Below is a small trained network, with its code and all its weights. Each question gives an input and a target symbol and asks what happens when units are switched off, that is, made to give their printed mean instead of their output.

import numpy as np


def w(rows, s, z=0):
    codes = np.array(rows[::2]) - 128.0
    scale = np.full(codes.shape[1], s)
    scale[-1] = z or s
    return codes * scale


def f(y):
    return np.maximum(y, 0)


def softmax(a):
    e = np.exp(a - a.max(-1, keepdims=True))
    return e / e.sum(-1, keepdims=True)


def log_softmax(a):
    a = a - a.max(-1, keepdims=True)
    return a - np.log(np.exp(a).sum(-1, keepdims=True))


def net(x, mask):
    ids = ['βηθξπσφψ'.index(c) for c in x.split()]
    T = len(ids)
    res = E[ids] + P[:T]
    r = res
    for j in range(2):
        rows = slice(3 * j, 3 * j + 3)
        q, k, v = (r @ M[0][rows].T for M in (Q, K, V))
        z = softmax(np.where(np.tri(T) > 0, q @ k.T / 3**0.5, -1e9)) @ v
        o = O[0][rows]
        res = res + np.where(mask[j], z, o[:, -1]) @ o[:, :-1]
    y = f(res @ A[0][:, :-1].T + A[0][:, -1])
    res = res + np.where(mask[2:26], y, B[0][:, -1]) @ B[0][:, :-1]
    return log_softmax(res[-1] @ U[:, :-1].T + U[:, -1])


Q, K, V, O, A, B = {}, {}, {}, {}, {}, {}
E = w([
[73,81,75,116,126,121,107,156,122,82,61],'β',
[125,155,179,170,202,73,95,189,137,165,147],'η',
[88,251,161,147,64,129,132,115,98,99,79],'θ',
[105,128,210,62,120,151,209,102,136,139,144],'ξ',
[93,173,112,156,191,63,94,69,100,188,90],'π',
[138,129,218,52,141,163,134,122,106,188,68],'σ',
[113,190,138,228,132,200,197,164,99,197,147],'φ',
[107,108,220,68,128,173,151,76,142,191,134],'ψ',
],0.018)
P = w([
[136,109,144,56,172,105,118,95,2,83,237],'0',
[112,84,172,83,210,142,205,145,34,136,146],'1',
[107,96,167,97,191,149,188,149,80,133,136],'2',
[97,103,157,94,168,150,173,147,110,136,133],'3',
[99,102,142,106,143,145,174,147,140,142,129],'4',
[101,101,140,109,128,145,148,156,150,153,109],'5',
[107,115,126,108,113,144,152,165,164,164,99],'6',
[108,109,116,119,99,142,143,171,179,178,89],'7',
[110,113,109,121,89,138,132,178,191,187,71],'8',
[113,117,103,132,84,139,127,188,196,201,51],'9',
[116,120,105,126,91,150,121,177,214,204,74],'10',
],0.0086)
Q[0] = w([
[101,197,54,181,131,112,99,154,88,72,146],'H0',
[55,145,187,81,135,141,147,120,179,173,76],'H0',
[112,125,125,134,181,71,104,180,135,121,143],'H0',
[70,70,246,46,118,214,240,200,163,228,97],'H1',
[144,103,103,115,106,151,137,73,93,111,144],'H1',
[187,204,113,160,133,116,40,168,83,36,182],'H1',
],0.011)
K[0] = w([
[121,106,154,73,143,174,154,92,38,54,150],'H0',
[85,119,97,173,104,114,125,145,143,94,93],'H0',
[134,77,139,109,167,97,125,129,132,111,151],'H0',
[82,103,25,184,101,166,87,215,238,73,68],'H1',
[92,155,125,125,95,161,134,129,152,162,113],'H1',
[225,150,249,89,104,156,145,101,115,138,191],'H1',
],0.011)
V[0] = w([
[89,149,95,254,134,157,152,188,85,86,209],'H0',
[77,147,74,142,96,230,101,49,85,90,44],'H0',
[194,248,210,126,118,175,115,60,68,243,136],'H0',
[100,169,221,121,134,34,126,115,183,178,142],'H1',
[74,119,124,112,153,36,117,112,112,72,61],'H1',
[125,117,196,85,53,124,140,218,63,75,136],'H1',
],0.0062)
O[0] = w([
[85,156,24,47,93,121,99,196,183,185,175,125],'H0',
[85,199,105,165,92,158,56,76,99,110,149,145],'H0',
[146,74,152,12,108,92,83,122,58,152,96,210],'H0',
[159,89,254,134,105,112,165,161,167,139,148,150],'H1',
[182,154,133,20,137,184,140,100,156,75,84,253],'H1',
[220,149,121,168,131,199,64,163,83,101,217,149],'H1',
],0.0087,0.0049)
A[0] = w([
[212,77,88,129,97,145,182,108,167,153,115,53],'N0',
[99,144,133,131,172,32,82,154,105,133,99,137],'N1',
[94,130,139,125,80,115,166,106,129,89,172,187],'N2',
[137,156,60,211,153,97,98,104,145,164,180,90],'N3',
[100,2,137,120,117,56,116,151,136,97,99,147],'N4',
[190,138,145,192,186,80,38,107,86,114,90,3],'N5',
[108,169,119,111,115,105,133,73,115,101,142,118],'N6',
[142,112,124,169,76,151,207,178,151,127,109,116],'N7',
[189,112,64,147,124,138,151,190,193,145,152,75],'N8',
[109,140,51,240,113,165,170,155,162,148,153,64],'N9',
[108,114,144,120,128,175,96,100,201,124,191,120],'N10',
[105,149,69,112,63,147,107,114,166,149,136,63],'N11',
[128,91,151,103,149,16,153,153,93,146,119,11],'N12',
[187,91,128,173,113,77,165,148,103,22,215,112],'N13',
[89,192,151,210,122,66,96,132,203,112,139,201],'N14',
[116,123,116,116,193,20,164,131,168,143,110,67],'N15',
[173,58,141,161,95,69,160,136,137,168,195,72],'N16',
[168,106,107,110,162,151,127,126,62,69,146,70],'N17',
[83,38,141,171,143,138,95,58,135,98,192,152],'N18',
[144,154,174,236,126,163,198,112,121,129,135,124],'N19',
[167,126,124,91,69,122,93,154,73,159,141,87],'N20',
[173,117,153,121,110,95,76,80,95,148,115,41],'N21',
[181,147,147,163,135,154,99,59,148,62,87,72],'N22',
[149,181,103,128,142,149,103,117,245,134,114,59],'N23',
],0.0096,0.0048)
B[0] = w([
[159,178,189,161,140,118,45,118,119,34,196,146],'N0',
[149,129,110,92,78,199,113,124,124,88,164,208],'N1',
[145,111,99,142,140,174,110,108,115,157,91,164],'N2',
[128,254,77,36,146,34,137,130,210,160,116,153],'N3',
[135,216,26,127,169,79,91,105,129,143,113,236],'N4',
[156,135,26,131,108,125,171,233,147,183,86,148],'N5',
[174,92,168,144,129,156,148,147,122,167,157,176],'N6',
[130,178,102,106,166,137,98,193,110,192,175,158],'N7',
[175,74,210,150,85,161,122,73,82,139,172,151],'N8',
[142,27,218,68,82,79,126,86,179,116,182,180],'N9',
[194,131,99,166,130,107,122,174,132,100,69,163],'N10',
[136,97,143,222,165,120,116,139,43,153,122,177],'N11',
[114,131,130,124,99,65,136,134,185,89,155,254],'N12',
[134,136,33,64,114,190,172,129,145,190,68,144],'N13',
[221,120,126,77,147,185,95,97,108,143,145,201],'N14',
[148,94,173,146,73,193,152,101,100,137,151,223],'N15',
[84,185,164,140,156,123,64,158,127,57,117,184],'N16',
[135,149,59,159,146,94,160,160,135,169,135,174],'N17',
[93,162,113,195,215,163,47,104,43,125,150,145],'N18',
[58,165,20,103,163,114,105,164,95,147,117,183],'N19',
[135,105,165,235,100,148,116,117,140,125,141,217],'N20',
[94,90,102,121,150,81,168,94,147,99,122,194],'N21',
[144,71,143,126,96,88,232,117,139,128,142,181],'N22',
[58,85,171,184,75,122,133,142,124,80,140,199],'N23',
],0.0078,0.0073)
U = w([
[73,117,163,183,194,87,91,98,68,82,162,24],'β',
[144,194,22,91,225,208,122,165,63,133,114,251],'η',
[87,136,137,89,85,71,177,49,131,133,139,47],'θ',
[22,58,162,219,102,116,178,164,141,42,131,166],'ξ',
[4,85,131,140,99,96,134,188,73,187,188,51],'π',
[159,82,152,204,136,61,194,166,80,149,126,3],'σ',
[144,152,173,139,133,90,92,197,157,52,171,114],'φ',
[157,26,237,214,73,207,151,104,57,99,168,205],'ψ',
],0.0046,0.0027)

Each question gives the input, a string of symbols that net reads in full, and the target symbol t.
The units are the heads (3 rows each of Q, K, V and O) and the neurons (one row each of A and B). Each row of codes is followed by its name. A weight is (code - 128) times the scale printed after its matrix; where a second scale follows, it is the last column's (O, A, B and U).
mask holds one flag per unit, heads first, then neurons. A switched-off unit (its flag False) gives its mean, the last column of its rows in O or B, instead of its output. The means were averaged over made-up inputs and are rounded, as every weight is.
A unit's drop is (log p(t) with every unit on - log p(t) with that unit switched off) / (log p(t) with every unit on - log p(t) with every unit switched off).
The circuit of an input: a set's keep is (log p(t) with only the set's units on - log p(t) with every unit switched off) / (log p(t) with every unit on - log p(t) with every unit switched off). Starting from the 12 units with the biggest drops (on a tie, the unit counted first), units are removed one at a time, each time the one whose removal leaves the highest keep (on an exact tie, the one counted first), for as long as the keep stays at least 0.8.
circuit, biggest first: the units of the circuit, biggest drop first
unit that matters most: the unit with the biggest drop
k most important neurons: the k neurons with the biggest drops, biggest first
which heads matter: for each layer, one digit per head in row order, 1 if its drop is at least 0.15 and else 0, layers parted by /
drop of u: that unit's drop, to one decimal
input π θ π π π π ξ, target θ: circuit, biggest first	[H1 N4]
input β ξ φ ψ, target η: which heads matter	01
input β σ η θ σ ξ ψ ψ π π η, target ψ: circuit, biggest first	[H0 N8 N4 N14]
input β ξ η η β ξ ψ, target ξ: circuit, biggest first	[H0 N23]
input θ π ψ σ φ ξ, target π: circuit, biggest first	[H1 H0]
input θ ψ ψ ψ θ φ, target π: unit that matters most	H1
input ξ φ θ π π β β ψ η ψ φ, target π: which heads matter	10
input ψ σ ψ ψ, target β: which heads matter	11
input ψ ψ η φ η π ψ σ, target θ: circuit, biggest first	[H1 N4 H0]
input ξ η ξ η ψ, target φ: 2 most important neurons	[N0 N16]
input β ξ θ, target η: which heads matter	10
input ψ η σ β η, target ψ: which heads matter	10
input θ π β π β β, target ψ: circuit, biggest first	[H0 N9 N14]
input σ η η φ π ξ ξ, target θ: circuit, biggest first	[H1 H0 N4]
input σ β η π θ ψ σ π β ψ, target ξ: 2 most important neurons	[N23 N19]
input β η σ φ, target η: circuit, biggest first	[H1]
input η σ ψ β ψ φ π θ θ π, target ψ: 4 most important neurons	[N15 N4 N14 N23]
input ψ σ ψ π, target θ: 3 most important neurons	[N12 N4 N21]
input ψ ψ η, target φ: 2 most important neurons	[N12 N16]
input σ η η π η, target φ: 3 most important neurons	[N16 N12 N4]
input η β ξ ψ, target η: which heads matter	00
input ξ θ π σ π ψ β σ θ η, target η: 2 most important neurons	[N14 N5]
input ψ ψ β θ π σ π, target ψ: 3 most important neurons	[N15 N4 N14]
input ξ ψ σ φ η ψ β β σ σ, target ξ: 3 most important neurons	[N23 N19 N22]
input φ ψ σ φ ψ σ, target π: drop of H1	0.3
input θ β φ β β, target ψ: drop of N8	0.2
input ψ θ θ ψ ψ ξ θ π ψ, target θ: drop of N20	0.1
input η π ξ π θ ξ φ ψ, target π: drop of H1	0.5
input η ψ θ ψ β φ φ θ θ, target ψ: most important neuron	[N4]
input ψ σ φ σ η σ, target φ: most important neuron	[N0]
